m =
[[126 135 135 131 123]
 [126 139 124 128 144]
 [109 145 131 118 147]
 [133 139 142 129 146]
 [118 133 128 141 139]
 [123 133 139 122 143]
 [121 152 140 134 133]]
Rows and columns are numbered from 0.
The entry directly above the centre entry: 131
Which number is the entry just left of the largest entry?
Answer: 121
Which number is the top entry of the column that holds the smallest entry?
Answer: 126
Which number is the entry in the bottom-right corner?
Answer: 133
Which number is the entry directly above 134?
Answer: 122
Which number is the top-right entry?
Answer: 123
The entry at row 2, column 1 -> 145
The entry at row 2, column 0: 109
The entry at row 1, column 0 -> 126
The entry in row 0 and column 1 is 135
The entry just left of 142 is 139
Which number is the entry at row 0, column 2?
Answer: 135

X =
[[129 128 131 129 129 130 126 130 129]
 [133 138 142 119 139 107 140 146 147]
 [133 131 130 126 129 136 130 116 129]
 [121 129 118 133 121 127 128 124 130]
 [140 137 138 115 130 137 143 107 140]
 [134 132 123 126 114 153 129 103 126]
 [126 137 136 123 140 102 142 138 151]
 [117 120 120 133 131 118 122 145 118]]
Report the bottom-left entry.
117
The last entry, reading row by row: 118
The entry just left of the largest entry is 114
The entry directly above the smallest entry -> 153
Report the third largest entry.
147
The second entry in reading order: 128
The minimum: 102
Report the third entry from the end, reading row by row.
122
Report the entry directly below 116.
124
Report the first entry in the row that holds the smallest entry.
126
Report the largest entry in the first row.
131
The bottom entry of the column that holds the largest entry -> 118
Report the first entry in the row that holds the largest entry.
134
The smallest entry in the first row: 126
Report the entry just right of the smallest entry.
142
The 3rd entry on the main diagonal is 130
The 2nd entry on the main diagonal: 138
Report the top-left entry.
129
Report the entry just left of the smallest entry.
140
Report the top-right entry.
129
The 5th entry in reading order: 129
Report the last entry of the largest entry's row.
126
Report the entry directly above the largest entry.
137
Report the fourth entry in reading order.
129
Report the 2nd entry on the diagonal from the top-right corner.
146
